Below are the code and all the weights of a small trained network. Each question names an input and a class and asks about switching units off, where a switched-off unit gives its printed mean instead of its output.

import numpy as np


def w(rows, s, z=0):
    codes = np.array(rows[::2]) - 128.0
    scale = np.full(codes.shape[1], s)
    scale[-1] = z or s
    return codes * scale


def f(y):
    return np.maximum(y, 0)


def log_softmax(a):
    a = a - a.max(-1, keepdims=True)
    return a - np.log(np.exp(a).sum(-1, keepdims=True))


def net(x, mask):
    res = np.array(x, float).reshape(1, 4) / 4 @ E
    y = f(res @ A[0][:, :-1].T + A[0][:, -1])
    res = res + np.where(mask, y, B[0][:, -1]) @ B[0][:, :-1]
    return log_softmax(res[-1] @ U[:, :-1].T + U[:, -1])


A, B = {}, {}
E = w([
[127,251,121,105,203,185,197,128,125,60,51],'x0',
[85,205,198,198,113,144,93,175,137,37,207],'x1',
[144,174,119,57,13,79,87,131,226,81,95],'x2',
[182,97,185,95,163,206,116,195,196,138,165],'x3',
],0.011)
A[0] = w([
[141,108,126,197,172,90,202,134,58,121,127,122],'N1',
[100,93,134,191,174,162,206,96,102,122,133,78],'N2',
[88,119,101,134,19,111,133,64,87,46,74,62],'N3',
[63,196,76,130,139,174,168,65,106,76,47,87],'N4',
[124,174,122,73,73,30,115,65,185,57,66,121],'N5',
[124,36,141,129,64,70,77,147,74,167,123,77],'N6',
[96,87,151,161,210,148,195,103,80,125,188,54],'N7',
[69,159,77,187,98,58,132,76,87,130,84,34],'N8',
[126,78,128,179,203,112,115,135,109,139,131,42],'N9',
[28,158,178,232,118,109,93,200,151,60,191,83],'N10',
[141,123,76,206,238,179,124,127,78,177,96,111],'N11',
[44,191,88,176,156,52,104,54,130,158,90,143],'N12',
[225,87,118,83,134,224,114,120,158,194,75,98],'N13',
[71,37,85,153,95,103,68,92,143,83,235,100],'N14',
[127,94,35,48,98,91,230,50,99,247,51,47],'N15',
[185,115,180,85,93,185,75,200,222,140,63,84],'N16',
[166,114,172,94,154,254,147,204,179,175,149,72],'N17',
[71,168,86,124,89,54,159,49,53,157,130,138],'N18',
[145,64,200,70,135,98,110,177,160,181,196,106],'N19',
[102,180,72,138,146,160,230,122,180,70,62,109],'N20',
[180,160,90,61,82,118,117,130,217,83,144,114],'N21',
[139,158,106,75,108,11,113,109,222,69,86,73],'N22',
[166,123,54,85,118,157,201,99,134,186,75,83],'N23',
[176,185,169,78,188,217,152,151,172,132,90,128],'N24',
[167,83,95,73,130,107,131,135,142,157,94,253],'N25',
[97,100,139,160,71,99,86,85,154,210,161,84],'N26',
[119,48,122,143,54,173,120,73,143,191,209,119],'N27',
[84,154,84,126,100,82,133,137,29,120,114,20],'N28',
[99,242,133,187,120,112,103,173,128,60,195,86],'N29',
[143,156,150,73,167,196,215,124,144,89,71,66],'N30',
],0.0088,0.0078)
B[0] = w([
[142,65,98,176,74,100,116,89,132,127,130,186],'N1',
[170,81,163,174,131,50,157,101,175,132,128,178],'N2',
[142,159,162,140,117,150,110,145,167,224,162,192],'N3',
[66,192,83,88,121,66,182,184,82,97,116,214],'N4',
[139,48,138,131,99,104,174,64,144,210,192,243],'N5',
[84,167,49,98,178,102,158,137,76,86,132,199],'N6',
[216,33,134,167,128,42,108,98,157,200,141,188],'N7',
[108,229,87,185,110,182,68,174,249,200,171,189],'N8',
[119,84,127,120,151,100,138,113,185,167,167,158],'N9',
[141,103,205,50,240,166,26,74,132,48,7,230],'N10',
[186,97,165,164,86,26,122,75,104,138,182,208],'N11',
[149,173,139,161,62,212,129,231,107,185,187,207],'N12',
[69,159,192,124,156,211,55,129,168,117,81,202],'N13',
[82,145,98,64,144,115,188,195,79,99,119,204],'N14',
[129,132,176,99,232,176,55,93,151,94,53,249],'N15',
[145,102,132,172,112,140,108,142,160,243,199,206],'N16',
[128,200,115,179,73,177,114,177,194,254,158,208],'N17',
[108,200,125,182,53,233,114,152,157,161,171,218],'N18',
[119,184,92,137,103,116,139,194,129,112,170,192],'N19',
[94,109,90,62,144,68,182,169,57,79,110,217],'N20',
[175,47,148,140,96,85,158,88,145,172,180,213],'N21',
[155,70,143,194,139,24,151,28,160,173,125,219],'N22',
[119,147,169,74,199,152,82,83,141,49,66,200],'N23',
[99,184,60,134,115,128,171,184,76,118,181,224],'N24',
[156,114,153,89,90,197,123,90,107,45,87,226],'N25',
[73,127,104,50,168,67,174,182,2,91,104,187],'N26',
[152,196,68,81,105,87,184,152,84,107,108,201],'N27',
[77,133,113,164,127,140,90,169,206,199,143,164],'N28',
[151,147,160,84,187,150,79,81,128,57,49,221],'N29',
[49,161,59,82,144,82,161,162,88,126,112,204],'N30',
],0.0069,0.015)
U = w([
[73,185,3,67,134,36,237,200,68,101,124,94],'0',
[108,137,180,90,181,182,8,51,143,88,51,94],'1',
[141,34,120,217,106,3,179,19,148,193,189,99],'2',
[99,213,77,218,100,212,90,216,168,205,190,118],'3',
[130,127,136,150,60,203,204,87,49,50,165,254],'4',
],0.0076,0.022)

Each question gives the input, the list of numbers given to net, and the class t.
The units are the neurons (one row each of A and B). Each row of codes is followed by its name. A weight is (code - 128) times the scale printed after its matrix; where a second scale follows, it is the last column's (A, B and U).
mask holds one flag per neuron, in row order. A switched-off neuron (its flag False) gives its mean, the last column of its row in B, instead of its output. The means were averaged over made-up inputs and are rounded, as every weight is.
A unit's drop is (log p(t) with every unit on - log p(t) with that unit switched off) / (log p(t) with every unit on - log p(t) with every unit switched off).
The circuit of an input: a set's keep is (log p(t) with only the set's units on - log p(t) with every unit switched off) / (log p(t) with every unit on - log p(t) with every unit switched off). Starting from the 12 units with the biggest drops (on a tie, the unit counted first), units are removed one at a time, each time the one whose removal leaves the highest keep (on an exact tie, the one counted first), for as long as the keep stays at least 0.8.
circuit, biggest first: the units of the circuit, biggest drop first
top k neurons: the k neurons with the biggest drops, biggest first
drop when u is switched off: that unit's drop, to one decimal
input [6,-2,1,-7], class 3: circuit, biggest first	(N8)
input [-1,6,-6,-4], class 1: top 4 neurons	(N10 N29 N5 N22)
input [-5,-6,0,6], class 1: top 2 neurons	(N13 N25)
input [-6,-8,-2,3], class 1: top 2 neurons	(N15 N13)
input [2,2,-5,-6], class 3: top 3 neurons	(N12 N18 N8)
input [0,6,6,-7], class 3: top 2 neurons	(N12 N8)
input [-6,-6,-4,5], class 0: top 3 neurons	(N27 N10 N19)
input [-4,2,6,-6], class 2: top 4 neurons	(N22 N5 N17 N21)
input [-6,-3,5,-2], class 0: top 2 neurons	(N26 N6)
input [3,3,4,-4], class 2: top 2 neurons	(N5 N22)
input [5,5,-6,0], class 2: top 3 neurons	(N7 N11 N2)
input [-3,-8,5,-8], class 1: top 3 neurons	(N15 N23 N25)
input [3,-8,-6,-3], class 1: drop when N15 is switched off	0.8
input [2,-8,-6,-4], class 1: drop when N15 is switched off	1.0
input [-4,5,0,1], class 1: drop when N10 is switched off	1.6
input [-4,-7,-6,1], class 1: top neuron	(N15)
